Below is a small trained network, with its code and all its weights. Each question gives an input and a target symbol and asks what happens when units are switched off, that is, made to give their printed mean instead of their output.

import numpy as np


def w(rows, s, z=0):
    codes = np.array(rows[::2]) - 128.0
    scale = np.full(codes.shape[1], s)
    scale[-1] = z or s
    return codes * scale


def f(y):
    return y / 2 * (1 + np.tanh(0.7978845608 * (y + 0.044715 * y**3)))


def softmax(a):
    e = np.exp(a - a.max(-1, keepdims=True))
    return e / e.sum(-1, keepdims=True)


def log_softmax(a):
    a = a - a.max(-1, keepdims=True)
    return a - np.log(np.exp(a).sum(-1, keepdims=True))


def net(x, mask):
    ids = ['δεθλξτφω'.index(c) for c in x.split()]
    T = len(ids)
    res = E[ids] + P[:T]
    r = res
    for j in range(2):
        rows = slice(4 * j, 4 * j + 4)
        q, k, v = (r @ M[0][rows].T for M in (Q, K, V))
        z = softmax(np.where(np.tri(T) > 0, q @ k.T / 4**0.5, -1e9)) @ v
        o = O[0][rows]
        res = res + np.where(mask[j], z, o[:, -1]) @ o[:, :-1]
    y = f(res @ A[0][:, :-1].T + A[0][:, -1])
    res = res + np.where(mask[2:14], y, B[0][:, -1]) @ B[0][:, :-1]
    return log_softmax(res[-1] @ U[:, :-1].T + U[:, -1])


Q, K, V, O, A, B = {}, {}, {}, {}, {}, {}
E = w([
[90,120,190],'δ',
[223,122,168],'ε',
[114,117,178],'θ',
[164,214,75],'λ',
[209,107,142],'ξ',
[148,203,185],'τ',
[62,143,47],'φ',
[131,5,100],'ω',
],0.011)
P = w([
[36,221,23],'0',
[187,121,115],'1',
[210,114,132],'2',
[228,106,134],'3',
[255,105,138],'4',
[212,103,153],'5',
],0.0055)
Q[0] = w([
[197,83,219],'h1',
[159,58,178],'h1',
[181,213,102],'h1',
[140,218,92],'h1',
[174,134,169],'h2',
[154,136,235],'h2',
[194,139,247],'h2',
[89,120,74],'h2',
],0.014)
K[0] = w([
[39,157,124],'h1',
[5,106,91],'h1',
[158,199,227],'h1',
[200,177,198],'h1',
[109,192,142],'h2',
[79,207,169],'h2',
[68,180,159],'h2',
[156,50,108],'h2',
],0.013)
V[0] = w([
[255,198,180],'h1',
[230,183,197],'h1',
[45,89,238],'h1',
[17,78,241],'h1',
[157,147,164],'h2',
[206,49,146],'h2',
[201,70,115],'h2',
[207,30,102],'h2',
],0.0086)
O[0] = w([
[156,209,165,93],'h1',
[137,201,173,71],'h1',
[10,95,153,6],'h1',
[22,88,143,2],'h1',
[137,142,129,94],'h2',
[138,143,74,55],'h2',
[140,132,88,97],'h2',
[133,131,51,89],'h2',
],0.011,0.0035)
A[0] = w([
[205,122,158,234],'n1',
[16,97,146,248],'n2',
[91,240,45,173],'n3',
[95,121,30,99],'n4',
[97,94,254,62],'n5',
[152,23,148,61],'n6',
[136,212,115,100],'n7',
[146,228,134,34],'n8',
[51,108,9,253],'n9',
[107,122,21,119],'n10',
[157,25,124,66],'n11',
[143,143,230,188],'n12',
],0.0082,0.005)
B[0] = w([
[122,138,67,255],'n1',
[146,54,96,172],'n2',
[76,149,180,200],'n3',
[173,132,217,168],'n4',
[102,135,233,164],'n5',
[22,153,129,189],'n6',
[57,127,114,189],'n7',
[91,103,105,200],'n8',
[208,77,168,219],'n9',
[167,89,249,182],'n10',
[3,162,101,196],'n11',
[148,194,190,199],'n12',
],0.0081,0.0094)
U = w([
[48,118,196,4],'δ',
[2,143,46,201],'ε',
[100,127,159,59],'θ',
[166,139,63,176],'λ',
[147,183,87,247],'ξ',
[121,182,212,65],'τ',
[165,37,48,230],'φ',
[212,130,179,28],'ω',
],0.0072,0.0032)

Each question gives the input, a string of symbols that net reads in full, and the target symbol t.
The units are the heads (4 rows each of Q, K, V and O) and the neurons (one row each of A and B). Each row of codes is followed by its name. A weight is (code - 128) times the scale printed after its matrix; where a second scale follows, it is the last column's (O, A, B and U).
mask holds one flag per unit, heads first, then neurons. A switched-off unit (its flag False) gives its mean, the last column of its rows in O or B, instead of its output. The means were averaged over made-up inputs and are rounded, as every weight is.
A unit's drop is (log p(t) with every unit on - log p(t) with that unit switched off) / (log p(t) with every unit on - log p(t) with every unit switched off).
The circuit of an input: a set's keep is (log p(t) with only the set's units on - log p(t) with every unit switched off) / (log p(t) with every unit on - log p(t) with every unit switched off). Starting from the 12 units with the biggest drops (on a tie, the unit counted first), units are removed one at a time, each time the one whose removal leaves the highest keep (on an exact tie, the one counted first), for as long as the keep stays at least 0.8.
circuit, biggest first: the units of the circuit, biggest drop first
k most important neurons: the k neurons with the biggest drops, biggest first
heads that matter: for each layer, one digit per head in row order, 1 if its drop is at least 0.15 and else 0, layers parted by /
drop of u: that unit's drop, to one decimal
input τ ε ε λ θ, target τ: heads that matter => 11
input δ θ ξ ω θ ε, target δ: heads that matter => 11
input φ ξ δ φ ω φ, target ω: 2 most important neurons => [n10, n9]
input τ ξ λ φ ξ, target τ: circuit, biggest first => [h2, n12]
input φ δ δ, target ε: heads that matter => 11
input ω ε ξ δ, target φ: circuit, biggest first => [h1, h2, n9]
input ω δ φ φ ξ θ, target φ: circuit, biggest first => [h1, n3]
input τ λ δ, target τ: circuit, biggest first => [h2, h1, n12]
input φ δ ε ε φ, target ε: 2 most important neurons => [n7, n8]
input ε ω ξ φ ω φ, target ω: circuit, biggest first => [h2, n10, n4]
input φ τ τ, target τ: circuit, biggest first => [h1, n12]
input λ ξ δ, target ω: circuit, biggest first => [h1, n11]
input ω φ δ δ δ ε, target φ: 2 most important neurons => [n3, n12]
input δ ω θ, target δ: circuit, biggest first => [h1, h2]
input τ λ φ ε, target τ: 4 most important neurons => [n12, n5, n9, n2]
input τ δ φ ε, target τ: circuit, biggest first => [h2, n12, h1]
input φ ω φ θ ξ, target ε: circuit, biggest first => [h1, n11, n6]
input ω λ φ ε, target φ: heads that matter => 10
input τ ε τ, target τ: drop of n12 => 0.2
input ε ε ε, target ξ: drop of h1 => 0.5
input φ τ φ ξ ξ, target ε: drop of n8 => 0.0
